Below are the code and all the weights of a small trained network. Each question names an input and a class and asks about switching units off, where a switched-off unit gives its printed mean instead of its output.

import numpy as np


def w(rows, s, z=0):
    codes = np.array(rows[::2]) - 128.0
    scale = np.full(codes.shape[1], s)
    scale[-1] = z or s
    return codes * scale


def norm(h):
    return h / np.sqrt((h * h).mean(-1, keepdims=True) + 1e-5)


def f(y):
    return np.maximum(y, 0)


def log_softmax(a):
    a = a - a.max(-1, keepdims=True)
    return a - np.log(np.exp(a).sum(-1, keepdims=True))


def net(x, mask):
    res = np.array(x, float).reshape(1, 3) / 4 @ E
    u = 0
    for l in range(2):
        y = f(norm(res) @ A[l][:, :-1].T + A[l][:, -1])
        res = res + np.where(mask[u : u + 12], y, B[l][:, -1]) @ B[l][:, :-1]
        u += 12
    return log_softmax(norm(res)[-1] @ U[:, :-1].T + U[:, -1])


A, B = {}, {}
E = w([
[122,100,49,177,71,134,157],'x0',
[201,114,195,131,121,65,104],'x1',
[161,83,155,80,85,153,249],'x2',
],0.011)
A[0] = w([
[193,160,143,61,177,232,51,63],'0.n1',
[78,84,110,126,138,163,159,110],'0.n2',
[126,150,146,26,217,133,170,75],'0.n3',
[170,117,143,181,124,80,124,10],'0.n4',
[62,155,55,105,151,196,129,101],'0.n5',
[176,126,74,171,72,172,112,85],'0.n6',
[46,143,125,131,131,119,107,81],'0.n7',
[89,78,164,143,122,110,231,73],'0.n8',
[100,83,163,255,227,98,154,63],'0.n9',
[177,97,146,190,135,108,71,144],'0.n10',
[106,214,189,104,135,123,100,132],'0.n11',
[86,159,116,71,132,197,135,3],'0.n12',
],0.0093,0.0037)
B[0] = w([
[107,93,136,146,32,137,50,199],'0.n1',
[198,119,148,141,147,143,100,195],'0.n2',
[112,116,105,88,55,106,71,208],'0.n3',
[182,95,93,185,128,118,114,163],'0.n4',
[225,119,101,196,124,168,147,254],'0.n5',
[159,80,150,41,131,106,37,195],'0.n6',
[153,126,183,173,109,94,185,186],'0.n7',
[142,186,143,134,120,50,169,216],'0.n8',
[155,158,112,133,103,75,172,162],'0.n9',
[151,99,142,190,121,161,183,221],'0.n10',
[131,131,85,72,119,164,122,216],'0.n11',
[181,81,107,177,150,255,108,177],'0.n12',
],0.0084,0.006)
A[1] = w([
[193,157,197,117,157,71,135,6],'1.n1',
[113,178,85,188,198,86,32,132],'1.n2',
[190,219,155,153,1,171,164,24],'1.n3',
[117,207,164,102,103,142,233,32],'1.n4',
[63,131,172,203,156,116,161,102],'1.n5',
[52,178,128,229,249,67,117,104],'1.n6',
[186,131,39,182,62,68,169,94],'1.n7',
[135,50,157,147,26,26,105,185],'1.n8',
[101,161,164,178,186,99,66,241],'1.n9',
[206,143,220,225,175,135,114,115],'1.n10',
[196,83,76,212,116,120,20,42],'1.n11',
[200,122,126,96,137,145,176,61],'1.n12',
],0.0088,0.0021)
B[1] = w([
[179,155,33,222,126,102,79,155],'1.n1',
[127,6,153,100,97,110,207,183],'1.n2',
[58,138,136,168,203,110,123,190],'1.n3',
[31,88,174,155,174,66,150,150],'1.n4',
[123,122,171,42,164,144,117,130],'1.n5',
[121,100,164,127,185,89,222,150],'1.n6',
[128,162,189,10,78,98,9,214],'1.n7',
[70,119,61,175,147,255,112,210],'1.n8',
[103,47,110,124,55,61,207,164],'1.n9',
[131,196,18,103,148,217,183,193],'1.n10',
[100,173,213,99,170,87,177,246],'1.n11',
[110,114,165,151,198,91,168,166],'1.n12',
],0.0071,0.013)
U = w([
[73,104,158,124,177,75,214,107],'0',
[190,132,65,230,157,185,143,246],'1',
[135,109,131,7,82,111,42,36],'2',
[82,230,108,107,184,146,97,152],'3',
],0.015,0.0012)

Each question gives the input, the list of numbers given to net, and the class t.
The units are the neurons (one row each of A and B). Each row of codes is followed by its name. A weight is (code - 128) times the scale printed after its matrix; where a second scale follows, it is the last column's (A, B and U).
mask holds one flag per neuron, layer by layer. A switched-off neuron (its flag False) gives its mean, the last column of its row in B, instead of its output. The means were averaged over made-up inputs and are rounded, as every weight is.
A unit's drop is (log p(t) with every unit on - log p(t) with that unit switched off) / (log p(t) with every unit on - log p(t) with every unit switched off).
The circuit of an input: a set's keep is (log p(t) with only the set's units on - log p(t) with every unit switched off) / (log p(t) with every unit on - log p(t) with every unit switched off). Starting from the 12 units with the biggest drops (on a tie, the unit counted first), units are removed one at a time, each time the one whose removal leaves the highest keep (on an exact tie, the one counted first), for as long as the keep stays at least 0.8.
units of the circuit, in order: the units of the circuit, biggest drop first
most important unit: the unit with the biggest drop
top k neurons: the k neurons with the biggest drops, biggest first
top k neurons in layer l: the k neurons of layer l with the biggest drops, biggest first
drop when u is switched off: that unit's drop, to one decimal
input [0,5,-5], class 0: top 2 neurons => 1.n11, 0.n5
input [4,-2,-1], class 2: top 2 neurons in layer 0 => 0.n6, 0.n10
input [6,-3,0], class 2: most important unit => 1.n7
input [0,6,5], class 1: top 2 neurons => 1.n1, 1.n11
input [5,-7,-7], class 0: top 2 neurons => 1.n2, 1.n11
input [0,-4,3], class 1: top 2 neurons => 0.n12, 0.n5
input [6,-7,-8], class 0: top 3 neurons => 1.n2, 1.n11, 1.n8
input [6,-5,3], class 2: units of the circuit, in order => 1.n7, 0.n6
input [1,3,2], class 3: top 2 neurons in layer 0 => 0.n6, 0.n2
input [6,7,5], class 1: top 2 neurons in layer 0 => 0.n3, 0.n11
input [3,3,1], class 3: units of the circuit, in order => 1.n7, 1.n8, 1.n2, 0.n5
input [2,1,1], class 3: units of the circuit, in order => 1.n8, 1.n2, 1.n7, 1.n9
input [7,2,-7], class 0: top 2 neurons => 1.n11, 0.n3
input [-5,0,-4], class 2: units of the circuit, in order => 0.n1
input [-2,2,-4], class 0: top 3 neurons in layer 1 => 1.n11, 1.n2, 1.n9
input [3,0,-1], class 3: units of the circuit, in order => 1.n11, 1.n2
input [7,-2,6], class 2: top 4 neurons => 1.n7, 0.n6, 1.n11, 0.n10
input [-7,7,6], class 1: top 3 neurons => 1.n7, 1.n1, 1.n11
input [2,7,-4], class 1: top 3 neurons => 0.n10, 1.n10, 1.n8
input [-6,-5,5], class 2: most important unit => 0.n3
input [-4,-4,1], class 1: top 2 neurons in layer 0 => 0.n12, 0.n5
input [7,-1,2], class 2: drop when 1.n7 is switched off => 0.5
input [0,5,-1], class 1: drop when 0.n3 is switched off => 0.2
input [-8,0,5], class 2: drop when 0.n10 is switched off => 0.0
